Each row is followed by its class number.
[ -5   2  16   8  13   4  -1   3 -17  38   6  -6 -23 -17  27   5  -2 -34
 -12  -2   1   0 -39   1   4 -12  -6  16  -5   4 -14  27  19  16  -4   2
   0 -10   6]
11
[ -6  -7  17 -10  -5   8 -11   4 -28  16  -9 -11 -13  -7  21  -4  -6  -2
  -3  -6  -6   9  -6  16 -12 -39   8 -17   1  -2  -3   3  12  24   5 -11
  -2  -8  -9]
1
[ -8  -1  10   0 -11 -23  19  -4   3  18 -15 -29   5  -9  39  -7 -17  -7
  25   3   5  25  -8  19   0  -6  12   6 -37  -5  -1  -6 -10  10 -38  -2
   6  -3   5]
0
[ 26  -8   1   6 -14 -12  14  -3 -33  -1  -5  16  -8   0   5   8 -21 -19
 -21 -17  -4  -4  -2 -20   8 -11 -12   0   9  13  -2  10  24 -18  16  -8
 -18  11  13]
9
[  6 -22  14  -2 -14 -20  -5   9 -22  21  10 -18 -23 -24  36  -4  -7 -32
   6 -18  23  11  -7  28   5 -18  10 -10 -22  27   6  -7  -2   2 -20  -8
 -13 -19  -4]
3
[-59  10  44  15   4  64   5  21 -16 -29 -13 -23  13  11  -6   7   3  33
 -32  42 -31   7  27  42 -23 -28  12 -42 -19 -26  -1  39  37  50  29  16
  11 -35  -4]
4
[ 14 -22   5  19  -5 -10 -13 -14 -13  -1  12   5  -3   8   9 -22  28 -22
  23 -16  33 -31  -2 -13  13  -5  -1   0 -13   8  11  -5   6 -24 -16  -1
  -3   7   3]
6
[  9 -16   4  15  10 -12  19   4 -28  16  25   8   4   6  12  12  -7 -22
   0 -11  -3   7   5  -8  -7  18 -16  -1 -18  18  10   0  29   1 -13   7
  -9   0   3]
9
[-20   3 -12   7   5   2  12  17 -13  14   6  -1  -4 -11  -6  -6  16  -1
  -2  17  -7  16  -1 -13 -13  23  10  12  11  -9 -14   9   1  -1  -7  11
   9  -6  -6]
0
[-22   0  11  18   4  -1  15  11 -12   8  29  -9   9  12  11   7 -19  15
   6   7  -9  13   1   1  -4   3  -4  14 -28  10   8   4   7   2 -20  12
   0  15   0]
8
[-29  -4  31  18   3  14 -13  12   4  -2  17   3   3   8 -18  -4  14   0
  -9  -1   6  -9 -13  -1   4  -3   5  -7   1  14   1   2   2  10  -1   7
 -16   5  -3]
7
[  9  -6  -4  -9   0   2  19 -10 -13 -10  -5   4   1  -5  10   9 -15   1
  -9   5  -8  -2  23  -3 -10  -5 -11  -2  15   6   8   1   0  -7   6  -2
  -8   2   5]
2
[  9  11   1  -5  -6 -19  21  -2   5 -25 -12   8  -9 -24 -12 -10  -3 -25
   9   3   2  -9  20  16  11  25  -7  13  11   7  -3  -7 -16  -8  -3  17
  -9   8 -10]
11
[-23  21 -14  17  27   8 -18  17  -3   1  -5  -7  -3  -8   5  -2  18 -22
  14  -9   5  17  -4  -2 -22 -14   4  -9 -16 -13  -7  -6  29  -1  -6  -2
  -5   7 -11]
10
[  4   3   4   0   1   1  -5   4 -25  14  -9   2  -8  -5  14   9 -13 -13
 -12 -14  -9  11  -6   5  10 -13   5 -18   0  -1   0  -7  13   6  10   1
  -4  -2   0]
11
[ -3 -21  23   6  10  16  -2 -12  -2 -14   4  13  -7  17  -3  -7  23 -14
   0 -10   9 -29   2  -7   5  -3  -8   3  -3  19  13  25  14  12  12   4
 -12  17   6]
2
[-35   4  44  43  26   2   7  24 -15  58  28 -28 -31   5  19 -16  -5 -35
  -7   7   2  40 -37  24  27  -1  32  11 -45  16  -6  31  31  18 -50  34
   1 -39 -29]
6
[  7 -13   5   4   1  -3  -5  -8  13  -3  15  11  20  14 -12   6   9  11
  17 -13   2  -6  10  -2 -19   2  -4  -4 -12  15  15 -12  -2   2   4  -1
  -8  11  11]
8
[ -3  13  12 -14  13 -15   4  17 -18  -2 -15 -26 -19 -23  16  -1 -19   6
  -6 -21 -17  34   0  30   3 -28  19  -4 -23   1 -14 -10 -15  21  -5  -3
  -8 -24  -8]
1
[ -1 -27   7  -9 -15  -4  13   3 -22  10   0 -14 -10  -3  20 -15  13  -4
  16  -3  18  -8   8   4  -9 -12  -3   7  -8  21   9  -3  12  -3 -15  -9
  -8   1  -4]
1
[ 16   4  -6 -18 -12  -1   0  13 -40  -2 -17   1 -19 -24  27  10 -24   0
 -28 -15 -11  10  14  11  13 -28  -5 -16  21 -17  -3  -2   4  -9  20 -13
 -11 -12  -4]
1
[ -4   0  -2  -9  -8 -13  13  -1  -3  -6  -3  -1  -2  -3   0  -1   6  -6
  -7  -2   8   3 -13   3  13  20   0   5 -15  21   6  13  -7  17  -8   2
   0 -14  -9]
4
[-30   9 -44  -1  13  -9 -13  30   8 -14 -37  -3 -17 -41  -4  -8  12   9
  11 -11 -19  38  -4  13   4  17  19 -19  24 -25 -24 -34 -12  -9   2  -1
   5 -11 -26]
1
[-22 -11  23   1  -4   7  13   0  -7   6  12 -10   1  16  10  10  -5  -5
  -4 -11   4  -7 -26   0   4 -16 -11  -1 -17  18   5   1   0  11 -12  -2
   1   7   3]
7
[ 35 -55 -44 -37 -56   6  -3 -32 -48  22  -2   3 -21 -15  50  50 -26  22
  -8  10   6  21  -7  74  14  -7 -29  26 -26  60 -30  15  19  16  35  -5
   3 -27  18]
11
[-22  16  16 -24  27 -47  -9  -2  52 -12  -1 -44 -13 -12  18  -8  28   2
  28 -15  26 -27 -13  -5   7 -17 -17  16   8  26  38  -7 -55  15 -33 -13
  -9   4 -13]
8
[ -6   1  15  -2   1   7   1   4   7   4  14  -1  -3   4  12  -1   8 -18
  13 -11  15  -6 -21   1  11 -10  -1   2 -36  15  11   5   6   0 -18  -1
  -4  10 -13]
10
[  8  -2   3  -3  -8   5 -24  -4 -21   8 -12  -1 -10  -7   9  -1  -6 -13
 -13 -17   6   7   5  20   3 -23   1 -17   2   1   1  -9   5   1   6  -6
  -9 -10  -1]
7
[-28  -6  31 -14  23   4  11  46 -38  12  19 -28 -24  -7  19  14  11  -6
  -6 -25  -5  38   7  14  -8 -40  21 -17 -27  24  -3 -19  23  13  -6   0
 -19 -38 -24]
1
[ 36   8  38 -12 -21  10  -7   9  -6  19 -45 -36 -18 -23  20 -17 -21 -16
 -12   4   9   0 -27  23  42 -24  35  -5 -10 -12  -4  18  20 -15  -9  -6
   3 -27 -24]
1
[ 28   6   7 -10   1   6  22 -15 -13 -15  -4  10  11   7   2  -6   2  10
 -13   3 -16 -22  21   1   4   5  -6  -4  14  -4  28  13   2  -9   8   7
 -10  18  -8]
5
[  9   3   3  -9  -2  12   7   1  -9  13   1   3   5  -1   3   8 -17   7
  -9  -1 -12   8  -4   4  10  -2  -7  -1   0   5   6  -1   0   3   3  -1
   0   3  -3]
9
[ 10   3 -30 -12   5 -22  37 -22  -5   2   5  18  15  -5   5   7   7   3
  -1  24 -16  -8  -3 -22 -10  29  -8  -4  17  -2   6   3 -17  11  -4   8
   8   4  -4]
6
[-42 -10 -53  15   4  44  21  22 -13  13 -30 -20  21   2 -19   7 -13  20
  -2  16 -42  18 -31  -3 -26  41  17 -38  44 -37  -4 -31   5 -39 -16  15
  62  14 -29]
7
[-14  -4   3   3 -12  -2   9   8  14  13   1  -3   3   5   1  -2  10  -8
  22  -2  15   8 -20   6   3   3   5  15 -18  11   5  -2  10  -8 -19   2
   5  10 -13]
8
[ 12  14  -8  -4  -5  -7  -3  -1  33  -9 -28   5  -8 -13 -14 -12  -2  -4
   6   0   1  -1  -1  16  21  16  -4   5   3   1   5  10 -12  -4  -4   3
  -1   7 -10]
9
[  2  -6  15   5   2  10  -3  -8  -5  28  18  14  -6  24  10 -10   7 -17
   4  11  -2  -4 -16  -6   4  -6  -6   8 -27   3   9  22   3   7 -15   3
   0  15 -12]
5
[ 35 -13  -4 -18 -29  -1  15 -16 -31  20   4   8   6   1  18   8 -27  -4
 -14   3   2   4  -2   6  17   1  -6   2 -25   8   4  -1   4  -1   2  -4
   4 -10  -3]
3
[  3   5   0 -20 -13  10  10  10  23 -40 -32  24 -18 -19 -34   1   4   6
 -35 -12  -5 -34   4  -5  30 -16 -18  32  60 -17 -14   9 -20 -74  33 -17
 -27  -1 -17]
3
[  9   6 -15  -8  -7   6  -2  -4  17  -1 -22   2  -3 -13  -8  -7   3 -10
   9  -2   7  -8 -13   7   0   3   0   1  11   1   4   2  -2 -14  -2  -2
   2  12 -14]
10
[ 20  19 -15 -22   3  -1  35  -4  13  12 -34 -19  -6 -19  13  -9  -6  -8
 -21  32 -15   2  -8   3   6  19   4   4   7  -4  11  33 -26  -5  -5   2
  -2  -4  -2]
5
[  0 -21   7   5  -1   2   3  -8  -4  15  14  14   8   5  -3  -7  17  -6
  16  11   3 -11  10  -9 -22  18  -7  14   0   0   1   6  10  11  -5   8
   0   6   6]
0
[ 10 -24  -7   1   1  -2   2 -12 -12  10  -3   8  -5   1   4  -7   7 -10
   4   2   6  -4   7   2 -11   9  -1   1  -1  18   9   5   6   5  -4   3
  -6   4   2]
2
[ -1  -2  13 -19  -7 -21  18 -25   0 -18 -11 -15   6 -14   8  -7 -17 -22
  10 -13  -2  -5   0  25   1 -13  -8   3  -5   1   0 -48 -29   2 -14   6
  -4  -1  -9]
11
[ 17   3   8   5  -1  -4  24   6 -34  -5 -15  12  -7 -19  11   3 -15 -11
 -22 -12 -19   5  36  -7 -16 -10  -2 -28  28   0  10  16  31   7  25  -5
 -19  -5  20]
9
[ 20  70 -39   6   5 -27 -37   1  29 -39 -10  -3   9 -37   2  10  10 -44
 -40 -10  18  16 -21  -2  64  36  29   8  31 -22 -18   9 -53 -29  20   3
 -34  21   5]
8
[ -9  -7  13   4   9  12   3   7  -5  -1  12  -6   6   3   5   2  -9  -5
   0  -1  -9  -2  12  -1  -8  -8  -3 -14  -8  -4  10 -13   6  -8  -4   3
  -5   1  -6]
3
[ 27 -21  16   5 -10   0   7 -24 -17  11  15   3  19  14   9  -7   6  -2
  20  -6  10 -13   1  12  -4   0  12   6 -34  18  12  -6  12   0 -18  10
  -4  12   1]
10
[ 13   6  19 -13 -12 -17  40   2  15 -35 -12 -14 -14 -12 -28  -6 -19  10
 -13  -8  -6 -23  -3  22 -15  -5  -9  31  14  -1  -4  16 -20 -11  -9  -2
  16 -12  -6]
5
[-11   5  16   6   2   7   4  -4   7 -11   1 -13  -3  11   4 -12  17 -12
   6  -6   3   0  -4  14  -4 -23   6 -13  -9  11  14   6   5  -6 -10   2
  -6   6 -17]
5
[-52  10  17  18  28  32 -25  -1  24  28 -10 -19   7   8 -19 -23  40  -3
  18  22  -6   9 -41  -6 -40 -10  20 -15  -3  -6  -6  16  10  42 -14   2
  22 -18 -21]
4
[  1  13 -24 -28 -12  10   8   1  15   4   2   9 -11  -6   2  11  -8   5
  15   5   5  10  -8   9  10   4 -13  22  -7   7  -7  -2  -7  10  -3   2
  19  11 -15]
10
[-11  -1 -18  -5   8  22   6  24  -9  22 -18  11  -9 -31  -5  -1  14  -5
   4  -6  -9  18  -8  -4  -7   4  -2 -11  21  -7 -10 -21  -2   1  27   4
   2 -11   1]
8
[ -3   6  16 -22 -42 -37  28 -18  21 -44   4 -51  26  -9  14  -9  -8  30
  10 -18  30  -7  19  47  -2 -23  12  -9 -13  34  43 -26 -63   2 -32 -13
  -5   1   5]
8
[-14   4 -37 -10  -9 -16 -22  11  18 -17 -39   7 -22 -28 -21  -5  11 -10
   3 -20  11  17 -20  19   5  -2  -5   3  17   2 -23 -19 -30 -18   7 -11
  -5 -18 -17]
4
[-12   0  31   6   1   3   2  11  -4 -13   3  -9  -5   7  -6  -2   4  -9
  -8  -3   8 -19   3  -2  -3 -17   1  -1   7   3   8   8   2   4  -3   6
  -7   1   2]
4
[-37 -15   7  12 -16  -2   0   5 -16   8  27 -34   5  11  25   0  12  -7
  14 -17  30  19 -17  -6   2  -8   2 -14 -21  33   9 -12  -5  15 -17  -9
   6  -7   6]
0
[  9 -17  -9   0  -7   5  13 -19 -14   6  -2  13   3   0   6 -10  -3  -2
   8  -2   2  -9   2  -1   1   3 -12   4   2  12   8  -4  10  -5   4   3
  -7   7   1]
6
[  2  10   9  -7  -1   1  -3  -3  11 -14  -7  -3  11  -5  -8  -4   3   7
   2  -1  -1  -3   5   2  -2  -5   4   4  -8  -7   3  -6  -2  -1   6  -3
  -3  -3  -3]
8
[-16 -23  -6  30   4  11  -5   3  25  16 -15 -12  -3   3 -12 -18  41 -11
  30 -20  33 -13 -19  -7 -10   7   8 -14  25  19  10  -3  17 -12  -5  -1
   8  -5   9]
6
[-12 -14  -7   1  -2  -2 -13   6  -8  14  22   8   3   5   3   1  11   0
  14   2  12   8  -6  -2   1   1  -3   5 -27  13  -3 -22   5   8  -7   1
  -8   7 -10]
3
[ 30 -21  19 -17 -12  -1  25 -23   7   0 -15  -2   3  17  23  -1  -9   2
 -10   1 -11 -29  11  36  22   8  -8 -10   2   9  50  24  -6  -5 -11  11
  -6  14 -13]
5
[-12  -5 -19   3   1  13  17   9  -7  13   0   1   2   4  -1   4   1   7
   6  17 -11   9  -2 -10 -14  13  -6  14  11 -11 -14   2  15 -10  -6   6
  12  10  -6]
1
[ 30  -3  17 -15 -24  -5  -5 -20   0 -29  -5 -20  15 -10   7  -5 -11  10
   3 -18  14 -16  13  31   8 -12   8   5   2   1   5 -13 -10  -7  -3 -11
  -3  -3  -2]
1
[ 11  -8  -9 -12 -12  -3   7   2  12  -2 -10  -5 -13  -4  -9  -8 -13  12
  -7   4  -4  -4   3  17   0   6   3  20   7   0  -1   4 -26 -11  -6  -1
   6   8   3]
5
[ 11   7 -29  -6   1  18 -15 -12  30  20 -33 -14  -1   1  -1   4   2   2
   4  -2  13 -10 -41  -7   4   1  -9  16  11  -5  -4  14   3  -6   5 -12
  20  10   7]
10
[ 18   3  -3  -2   3  40  18   5 -63  19  -4 -11   3   0   3  -9   9 -22
 -12  20  -2   3  21 -11 -43 -23  20 -16   8 -19   0   0  46 -10   4  12
  18   0  -4]
2
[-86 -41 -23   4  28 -19 -48  15  -5 114   9 -71 -21  59  41  10  -3 -31
  38 -11  37  41 -71 -46 -34 -40 -32 -38 -35  64  26 -39 -59  57 -44 -42
  18   4  11]
11
[ 18  -7   8   0 -14 -19   7  -9 -19  17   5  10  -5   5  27  -5  15 -10
  14   9  18 -19   4  -6  11  -6 -17  13  -8   5  18  23   6  -4 -15   4
  -8  15  -3]
0
[  7   1   1   4 -10  -5   6  -1  -8  18   0  -4  -5 -11  -2 -13   3  -6
  -1  18   7  -2  -7  -9   1  11  -2  24   9  -1 -10  15 -14 -12  -9   5
   1  -6  -1]
0
[  5   2 -23   7  -2  -6  -6  17 -25  34 -17  15 -27 -13   9  -9  -4 -35
  -2  -1   2  34 -16  -2  29  -1  25  -3  -7  -6 -25  -7  -6 -18  -2   9
 -10  -3  -8]
6
[ -3 -15 -10   6  -3 -10  15 -10 -10   9   6  24  -4   2 -11 -19  20 -13
  13   7  12 -21   0 -10  -1  15 -19  21  10   3   4  -1   2  -7 -10   9
  -3   8 -13]
6
[  2   4   9  17  11  14  -4  22 -19  10 -11  -3  -7   3 -15   8 -15  -7
 -11 -19  -9   8   2 -25 -12 -27  -7 -22  21  -6  -6 -10  22 -17  19  -8
  -2  -9   8]
9
[ -1  -9  -4   6   2   7  -5   1   7   7  23  21  -8  20  -7   1  10  -1
  -3   9   0  -6  -9  -9   9   9 -12  20 -13   6  -1   8   7  -5  -2  12
  -5  17  -4]
5
[ 30  19  10   3   1 -14 -28  -4  -7  21 -30 -19  -7  -9   3 -13 -17 -20
  -2  -2   4  13 -19   9   0 -19  33  -8 -15 -15  -9   3 -11   8 -16   0
   8 -15   0]
4
[ 15 -19 -13   3 -13  -2  12  -9 -48  19   4  22  -2   8  23   2  13 -19
  -2   2   3 -13   1 -10 -10  -1 -19  -7  18  13  14  24  33  -1   8  -3
 -15  25  -7]
1
[-13  -7  15  20  19   9  20  14 -20   2  27  16  -5  16  -3  -7  14 -17
   9 -12  -5  -3   2 -16 -31 -14  -7  15 -23  -6  -3  -1  45  -3 -10  11
  -5  21   3]
5
[  6   2   3   0  -2  -6  26  -2  -8 -12  -2   8   0  -9   3  -4   5 -13
   3   1   3  -3   9   3  13   2   1   2 -11  -4  -6  -6  -1  -6  -1  10
  -5  -8  -3]
6
[-19 -25 -22 -29 -32  -2  -2   4  52  21 -21   8 -40 -12  15 -25   7  -4
  10  -1  23   5 -30  18  23   6  -4  27 -15  26  12  10  -4  11 -15 -12
  -5  18  -2]
5
[ -7 -17  -8  -7 -17 -18   5 -10 -15 -28  11  -2  19  20  -6  12   4  17
 -13  -4   1  -9  27   5 -15  -8  -7 -12  10  15  19 -19  -4   2   3  -7
 -15  13   2]
9
[ -2   3 -10  -3  -6 -14  -7  -6   3   6 -13   7 -16 -15  -2  -9  -1 -13
   1  12   1  10 -13  15  -6   5   1  21  -8   7 -16  18  -6  12  -9   3
  -5  -8  -7]
4
[ 17  18   4   3   9  34 -19 -33  61  24 -54 -43   5  18 -28 -42  26  -7
  37  20  25 -24 -52   6   8 -15  17  31 -10 -19  -2   5  20 -29 -30  12
  40  -6 -31]
6
[-11  -4  -4  -3 -18   0 -12  -5   6  14 -15 -26   4   1   3 -11  18 -13
  16  -6  26   9 -34   7 -10  -9  12   6 -13   8  -6   3  -3  -2 -15 -17
  12  -4 -10]
0
[-53  13  12  38  31  26 -17  33  36 -21 -10 -19  12   5 -29 -16  43 -15
  30 -23   4   7 -31 -10 -10  -5  27 -31   5 -17  -9 -28  15 -17  -9   7
   3  14 -22]
1
